Below are the code and all the weights of a small trained network. Each question names an input and a class and asks about switching units off, where a switched-off unit gives its printed mean instead of its output.

import numpy as np


def w(rows, s, z=0):
    codes = np.array(rows[::2]) - 128.0
    scale = np.full(codes.shape[1], s)
    scale[-1] = z or s
    return codes * scale


def f(y):
    return y / 2 * (1 + np.tanh(0.7978845608 * (y + 0.044715 * y**3)))


def log_softmax(a):
    a = a - a.max(-1, keepdims=True)
    return a - np.log(np.exp(a).sum(-1, keepdims=True))


def net(x, mask):
    res = np.array(x, float).reshape(1, 8) / 4 @ E
    y = f(res @ A[0][:, :-1].T + A[0][:, -1])
    res = res + np.where(mask, y, B[0][:, -1]) @ B[0][:, :-1]
    return log_softmax(res[-1] @ U[:, :-1].T + U[:, -1])


A, B = {}, {}
E = w([
[68,125,175,147,47,182,87,78],'x0',
[172,82,134,127,126,51,154,96],'x1',
[144,137,117,64,162,149,169,173],'x2',
[148,55,71,127,152,128,71,199],'x3',
[153,85,227,147,42,208,124,160],'x4',
[133,99,70,121,163,175,142,2],'x5',
[148,166,149,222,121,171,147,131],'x6',
[61,102,119,173,121,136,186,101],'x7',
],0.0092)
A[0] = w([
[100,246,141,122,142,144,145,152,173],'N0',
[63,123,198,170,16,170,121,68,167],'N1',
[148,100,136,90,166,145,151,198,134],'N2',
[102,166,177,141,118,169,82,136,101],'N3',
[149,126,233,177,57,152,57,85,174],'N4',
[179,114,148,152,171,132,189,114,98],'N5',
[83,216,147,161,113,135,115,179,143],'N6',
[172,102,114,109,111,96,101,214,115],'N7',
[120,141,57,144,140,105,125,72,213],'N8',
[72,97,163,111,118,218,221,115,132],'N9',
[186,223,134,130,171,139,140,103,159],'N10',
[66,168,153,77,109,161,125,115,119],'N11',
[83,145,65,71,125,115,102,86,254],'N12',
],0.011,0.0049)
B[0] = w([
[147,105,2,149,182,103,87,86,182],'N0',
[169,144,142,101,72,122,177,151,252],'N1',
[171,78,161,102,101,92,135,208,180],'N2',
[174,108,114,177,88,173,143,88,169],'N3',
[164,122,183,153,33,111,154,190,237],'N4',
[123,151,124,128,152,177,204,43,155],'N5',
[120,84,22,228,149,96,135,109,183],'N6',
[161,193,130,96,152,142,63,208,191],'N7',
[114,77,104,169,140,98,129,133,192],'N8',
[139,168,77,45,172,172,189,146,192],'N9',
[58,142,35,172,135,105,133,106,176],'N10',
[172,148,114,115,126,106,136,101,163],'N11',
[152,93,101,146,153,95,93,159,199],'N12',
],0.0081,0.014)
U = w([
[124,191,159,135,39,174,203,94,94],'0',
[140,90,208,112,41,84,82,218,171],'1',
[3,210,195,126,132,145,119,98,2],'2',
[56,54,10,171,144,62,121,69,199],'3',
[162,198,122,29,157,117,117,184,217],'4',
],0.0076,0.0029)

Each question gives the input, the list of numbers given to net, and the class t.
The units are the neurons (one row each of A and B). Each row of codes is followed by its name. A weight is (code - 128) times the scale printed after its matrix; where a second scale follows, it is the last column's (A, B and U).
mask holds one flag per neuron, in row order. A switched-off neuron (its flag False) gives its mean, the last column of its row in B, instead of its output. The means were averaged over made-up inputs and are rounded, as every weight is.
A unit's drop is (log p(t) with every unit on - log p(t) with that unit switched off) / (log p(t) with every unit on - log p(t) with every unit switched off).
The circuit of an input: a set's keep is (log p(t) with only the set's units on - log p(t) with every unit switched off) / (log p(t) with every unit on - log p(t) with every unit switched off). Starting from the 12 units with the biggest drops (on a tie, the unit counted first), units are removed one at a time, each time the one whose removal leaves the highest keep (on an exact tie, the one counted first), for as long as the keep stays at least 0.8.
circuit, biggest first: the units of the circuit, biggest drop first
k most important neurons: the k neurons with the biggest drops, biggest first
drop of u: that unit's drop, to one decimal
input [7,-3,-1,5,-7,-6,8,-4], class 3: most important neuron	[N6]
input [8,5,8,-1,3,-6,-2,3], class 0: circuit, biggest first	[N9; N12]
input [2,4,5,3,1,0,-3,7], class 4: circuit, biggest first	[N6; N9]
input [2,1,8,-8,1,0,3,-3], class 3: circuit, biggest first	[N0; N10]
input [6,-3,0,3,8,1,-7,0], class 0: circuit, biggest first	[N9; N3]
input [-1,6,3,8,-6,-7,8,4], class 4: 2 most important neurons	[N4; N7]
input [-8,3,2,0,0,-7,8,6], class 3: circuit, biggest first	[N6; N4]
input [-3,-1,6,6,-4,1,-1,3], class 1: circuit, biggest first	[N2; N0]
input [-2,3,3,-4,5,4,-6,5], class 4: 2 most important neurons	[N9; N4]
input [-3,6,-3,-5,0,-1,3,-6], class 3: 2 most important neurons	[N10; N1]
input [-5,-6,1,-8,3,-7,4,2], class 3: 2 most important neurons	[N0; N6]
input [-8,-6,1,0,6,6,8,-8], class 3: 2 most important neurons	[N10; N1]
input [7,4,6,6,0,3,4,3], class 0: drop of N7	0.3
input [6,6,-7,-1,-3,5,4,-5], class 1: drop of N4	0.2
input [8,-4,2,-5,7,-8,5,-4], class 0: circuit, biggest first	[N3]
input [1,-1,-1,-7,8,-4,8,-8], class 0: drop of N3	0.3
